Below is a small trained network, with its code and all its weights. Each question gives an input and a target symbol and asks what happens when units are switched off, that is, made to give their printed mean instead of their output.

import numpy as np


def w(rows, s, z=0):
    codes = np.array(rows[::2]) - 128.0
    scale = np.full(codes.shape[1], s)
    scale[-1] = z or s
    return codes * scale


def f(y):
    return np.maximum(y, 0)


def softmax(a):
    e = np.exp(a - a.max(-1, keepdims=True))
    return e / e.sum(-1, keepdims=True)


def log_softmax(a):
    a = a - a.max(-1, keepdims=True)
    return a - np.log(np.exp(a).sum(-1, keepdims=True))


def net(x, mask):
    ids = ['γεζηθμξω'.index(c) for c in x.split()]
    T = len(ids)
    res = E[ids] + P[:T]
    u = 0
    for l in range(2):
        q, k, v = (res @ M[l].T for M in (Q, K, V))
        z = softmax(np.where(np.tri(T) > 0, q @ k.T / 2**0.5, -1e9)) @ v
        res = res + np.where(mask[u], z, O[l][:, -1]) @ O[l][:, :-1]
        u += 1
        y = f(res @ A[l][:, :-1].T + A[l][:, -1])
        res = res + np.where(mask[u : u + 16], y, B[l][:, -1]) @ B[l][:, :-1]
        u += 16
    return log_softmax(res[-1] @ U[:, :-1].T + U[:, -1])


Q, K, V, O, A, B = {}, {}, {}, {}, {}, {}
E = w([
[146,223,41,77,90,134,96,241,194,48],'γ',
[61,57,84,157,63,164,117,109,160,98],'ε',
[157,75,173,185,34,114,106,140,166,98],'ζ',
[187,164,198,139,178,248,137,225,66,62],'η',
[234,179,162,109,45,153,120,179,76,121],'θ',
[19,202,14,166,93,177,108,103,56,114],'μ',
[49,135,139,194,134,86,247,231,63,150],'ξ',
[92,119,129,253,65,137,110,108,135,99],'ω',
],0.011)
P = w([
[154,221,233,59,189,80,43,135,159,148],'0',
[125,42,54,155,180,130,2,82,60,196],'1',
[231,38,78,172,229,76,42,85,102,165],'2',
[153,83,121,134,154,128,90,83,52,105],'3',
[115,134,144,149,108,143,141,150,158,123],'4',
[127,197,110,140,114,141,206,130,141,96],'5',
[143,151,107,138,107,153,186,181,159,124],'6',
[8,158,162,137,89,199,101,177,130,176],'7',
[104,90,118,134,65,170,177,147,158,138],'8',
[111,105,125,149,60,184,167,168,163,145],'9',
[109,28,160,179,153,190,101,175,67,128],'10',
],0.0066)
Q[0] = w([
[135,40,88,147,165,89,7,215,50,160],'L0H0',
[153,107,46,164,60,149,84,188,122,136],'L0H0',
],0.014)
K[0] = w([
[8,157,235,92,20,158,48,186,109,172],'L0H0',
[91,104,176,172,113,228,208,199,87,165],'L0H0',
],0.012)
V[0] = w([
[173,97,76,83,36,209,106,27,195,97],'L0H0',
[126,91,156,86,244,203,118,151,156,7],'L0H0',
],0.011)
O[0] = w([
[221,178,96,64,37,175,3,70,127,192,2],'L0H0',
[97,85,162,178,44,112,16,208,107,44,238],'L0H0',
],0.006,0.0079)
A[0] = w([
[86,198,86,70,106,84,104,111,109,190,77],'L0N0',
[109,121,111,133,119,112,110,166,157,116,69],'L0N1',
[68,65,131,110,93,115,132,142,98,58,39],'L0N2',
[152,33,152,140,90,118,148,145,92,154,87],'L0N3',
[184,156,157,153,145,46,133,158,80,102,99],'L0N4',
[62,129,149,161,92,102,142,147,76,145,50],'L0N5',
[164,114,176,98,234,127,136,99,124,97,140],'L0N6',
[177,88,68,201,143,189,172,47,50,134,156],'L0N7',
[178,193,238,187,147,96,66,61,120,149,142],'L0N8',
[94,46,81,92,54,153,176,68,2,95,154],'L0N9',
[247,118,99,115,131,41,154,81,158,157,5],'L0N10',
[102,136,120,140,138,76,93,161,109,98,69],'L0N11',
[93,127,204,139,233,86,68,63,91,130,132],'L0N12',
[191,170,214,57,137,29,125,136,58,236,71],'L0N13',
[144,93,153,138,84,163,154,187,183,175,129],'L0N14',
[123,166,120,164,122,197,137,143,76,91,124],'L0N15',
],0.0089,0.0028)
B[0] = w([
[98,143,145,106,163,181,94,160,82,93,136],'L0N0',
[145,158,120,107,150,165,132,128,123,153,195],'L0N1',
[176,187,149,167,121,175,168,161,108,160,255],'L0N2',
[142,170,128,145,166,114,77,141,115,139,170],'L0N3',
[83,84,139,130,180,137,123,137,164,103,190],'L0N4',
[161,98,159,65,161,130,136,122,141,97,205],'L0N5',
[127,170,105,202,94,87,98,135,123,119,156],'L0N6',
[79,136,134,177,148,111,85,169,137,214,158],'L0N7',
[126,120,169,159,35,162,146,127,93,131,146],'L0N8',
[142,123,190,181,166,79,66,155,160,132,168],'L0N9',
[189,136,81,155,83,171,132,95,55,150,133],'L0N10',
[167,123,130,113,161,181,136,131,111,96,214],'L0N11',
[139,87,107,201,100,137,160,119,87,112,147],'L0N12',
[131,132,145,140,136,54,140,249,79,166,135],'L0N13',
[107,204,134,135,125,112,120,95,141,125,179],'L0N14',
[155,141,148,163,109,104,98,113,169,162,224],'L0N15',
],0.013,0.0099)
Q[1] = w([
[151,88,56,101,99,100,142,5,122,94],'L1H0',
[163,114,92,151,177,119,67,148,73,114],'L1H0',
],0.029)
K[1] = w([
[73,39,239,200,137,107,64,71,4,159],'L1H0',
[69,185,154,48,32,192,213,151,133,42],'L1H0',
],0.019)
V[1] = w([
[90,123,144,160,142,214,134,9,143,111],'L1H0',
[131,101,250,130,53,76,144,109,105,134],'L1H0',
],0.013)
O[1] = w([
[171,176,190,133,165,27,113,3,58,89,16],'L1H0',
[225,229,201,139,154,150,145,62,218,206,2],'L1H0',
],0.005,0.015)
A[1] = w([
[131,132,164,73,153,75,165,154,117,176,109],'L1N0',
[169,124,115,111,68,171,45,85,104,147,85],'L1N1',
[127,120,113,119,125,110,143,112,124,139,74],'L1N2',
[96,125,165,133,122,130,114,99,180,137,117],'L1N3',
[102,121,124,99,183,111,171,113,163,139,78],'L1N4',
[143,148,150,105,154,50,98,89,54,95,186],'L1N5',
[128,155,72,139,130,139,97,125,119,105,95],'L1N6',
[160,147,41,68,151,133,83,107,121,135,93],'L1N7',
[81,110,113,108,123,109,147,104,45,188,51],'L1N8',
[108,21,90,79,140,79,76,65,197,111,75],'L1N9',
[175,103,108,100,133,146,116,120,70,145,140],'L1N10',
[176,138,145,128,129,74,140,45,103,149,44],'L1N11',
[112,118,106,9,178,67,80,114,169,78,53],'L1N12',
[142,172,152,157,117,122,145,116,149,136,187],'L1N13',
[153,157,141,111,137,116,153,73,150,188,3],'L1N14',
[83,88,133,157,67,95,153,59,117,179,137],'L1N15',
],0.014,0.0035)
B[1] = w([
[141,116,89,136,99,122,135,68,164,100,149],'L1N0',
[162,124,82,91,139,39,114,154,184,31,180],'L1N1',
[125,114,112,130,118,124,124,150,136,119,128],'L1N2',
[151,140,115,134,92,103,134,127,115,134,166],'L1N3',
[141,128,123,111,111,118,84,107,99,169,155],'L1N4',
[155,146,26,126,138,173,159,91,126,100,150],'L1N5',
[125,90,218,147,95,83,119,13,138,155,254],'L1N6',
[125,116,165,156,138,207,130,200,111,125,163],'L1N7',
[155,165,173,75,146,160,172,61,102,158,150],'L1N8',
[155,158,145,145,102,202,190,193,214,226,134],'L1N9',
[124,148,129,144,102,103,123,168,125,135,146],'L1N10',
[21,109,210,115,149,129,70,129,207,140,164],'L1N11',
[215,167,119,105,187,147,158,100,151,156,152],'L1N12',
[113,110,100,53,142,127,135,88,134,163,244],'L1N13',
[140,141,196,151,98,129,147,166,6,117,179],'L1N14',
[156,139,44,172,168,180,146,105,104,113,155],'L1N15',
],0.016,0.0073)
U = w([
[109,119,139,202,13,123,102,168,80,102,181],'γ',
[176,175,137,128,68,66,168,161,51,172,89],'ε',
[76,187,143,136,103,109,119,113,118,168,155],'ζ',
[211,151,186,127,171,180,147,146,141,99,1],'η',
[82,100,113,121,196,49,254,179,105,143,163],'θ',
[150,179,74,174,98,147,137,104,90,140,92],'μ',
[127,161,108,153,78,111,150,146,163,199,136],'ξ',
[154,177,88,134,109,76,115,127,144,113,206],'ω',
],0.0042,0.0026)

Each question gives the input, a string of symbols that net reads in full, and the target symbol t.
The units are the heads (2 rows each of Q, K, V and O) and the neurons (one row each of A and B). Each row of codes is followed by its name. A weight is (code - 128) times the scale printed after its matrix; where a second scale follows, it is the last column's (O, A, B and U).
mask holds one flag per unit, layer by layer, with each layer's heads first. A switched-off unit (its flag False) gives its mean, the last column of its rows in O or B, instead of its output. The means were averaged over made-up inputs and are rounded, as every weight is.
A unit's drop is (log p(t) with every unit on - log p(t) with that unit switched off) / (log p(t) with every unit on - log p(t) with every unit switched off).
The circuit of an input: a set's keep is (log p(t) with only the set's units on - log p(t) with every unit switched off) / (log p(t) with every unit on - log p(t) with every unit switched off). Starting from the 12 units with the biggest drops (on a tie, the unit counted first), units are removed one at a time, each time the one whose removal leaves the highest keep (on an exact tie, the one counted first), for as long as the keep stays at least 0.8.
circuit, biggest first: the units of the circuit, biggest drop first
most important unit: the unit with the biggest drop
top k neurons: the k neurons with the biggest drops, biggest first
top k neurons in layer l: the k neurons of layer l with the biggest drops, biggest first
input ζ ζ ω ω, target ε: circuit, biggest first -> (L1N14; L1H0; L0H0; L0N8)
input ε η ω, target ω: most important unit -> L0H0
input γ η θ, target γ: top 2 neurons -> (L0N8; L1N13)
input μ ζ ε θ, target μ: top 2 neurons -> (L1N5; L0N13)
input γ θ γ, target γ: top 3 neurons -> (L0N10; L0N0; L1N7)
input γ θ μ, target ζ: top 3 neurons -> (L0N7; L1N8; L0N0)
input ω ζ η, target ζ: top 2 neurons -> (L1N11; L0N8)
input θ γ γ, target ξ: top 3 neurons -> (L0N2; L0N13; L0N8)
input ξ ξ γ η η μ η η θ γ ω, target η: circuit, biggest first -> (L0H0; L0N5; L0N2; L0N11)
input ω γ θ μ γ γ ξ η γ θ, target θ: circuit, biggest first -> (L0H0; L1N6)
input γ γ η ε γ γ ε ω θ ω μ, target ζ: circuit, biggest first -> (L0H0; L0N7; L1N8)
input ε γ ζ, target ω: top 2 neurons in layer 0 -> (L0N10; L0N2)
input μ η η, target μ: circuit, biggest first -> (L1H0; L0H0; L1N5; L0N6)
input ζ η ω, target ε: most important unit -> L1H0
input γ θ θ ζ μ γ ε θ ζ γ θ, target ε: top 2 neurons -> (L1N8; L0N13)
input ω θ θ ζ γ θ, target ε: circuit, biggest first -> (L0H0; L0N13; L0N10; L1N10)
input μ μ γ ε, target ξ: top 2 neurons in layer 0 -> (L0N2; L0N9)
input ω ω η ζ ε θ, target η: circuit, biggest first -> (L0H0; L1H0; L0N5)
input γ γ γ ε γ ζ ζ, target ω: top 2 neurons -> (L1N1; L0N2)
input η μ ε, target η: top neuron -> (L0N9)
input ω η θ ω, target ζ: top 3 neurons -> (L1N11; L0N8; L1N13)
input ζ η ξ μ, target ε: top 3 neurons in layer 0 -> (L0N8; L0N13; L0N9)
input γ γ ζ μ γ ω ω ω ω, target μ: top 2 neurons -> (L1N15; L0N5)
input θ ε η θ ζ ω, target η: top 3 neurons -> (L0N5; L0N11; L0N2)
input ω η ζ, target ζ: top 3 neurons -> (L1N11; L0N8; L1N13)
input ε ζ θ θ, target ω: top 3 neurons in layer 1 -> (L1N1; L1N5; L1N0)
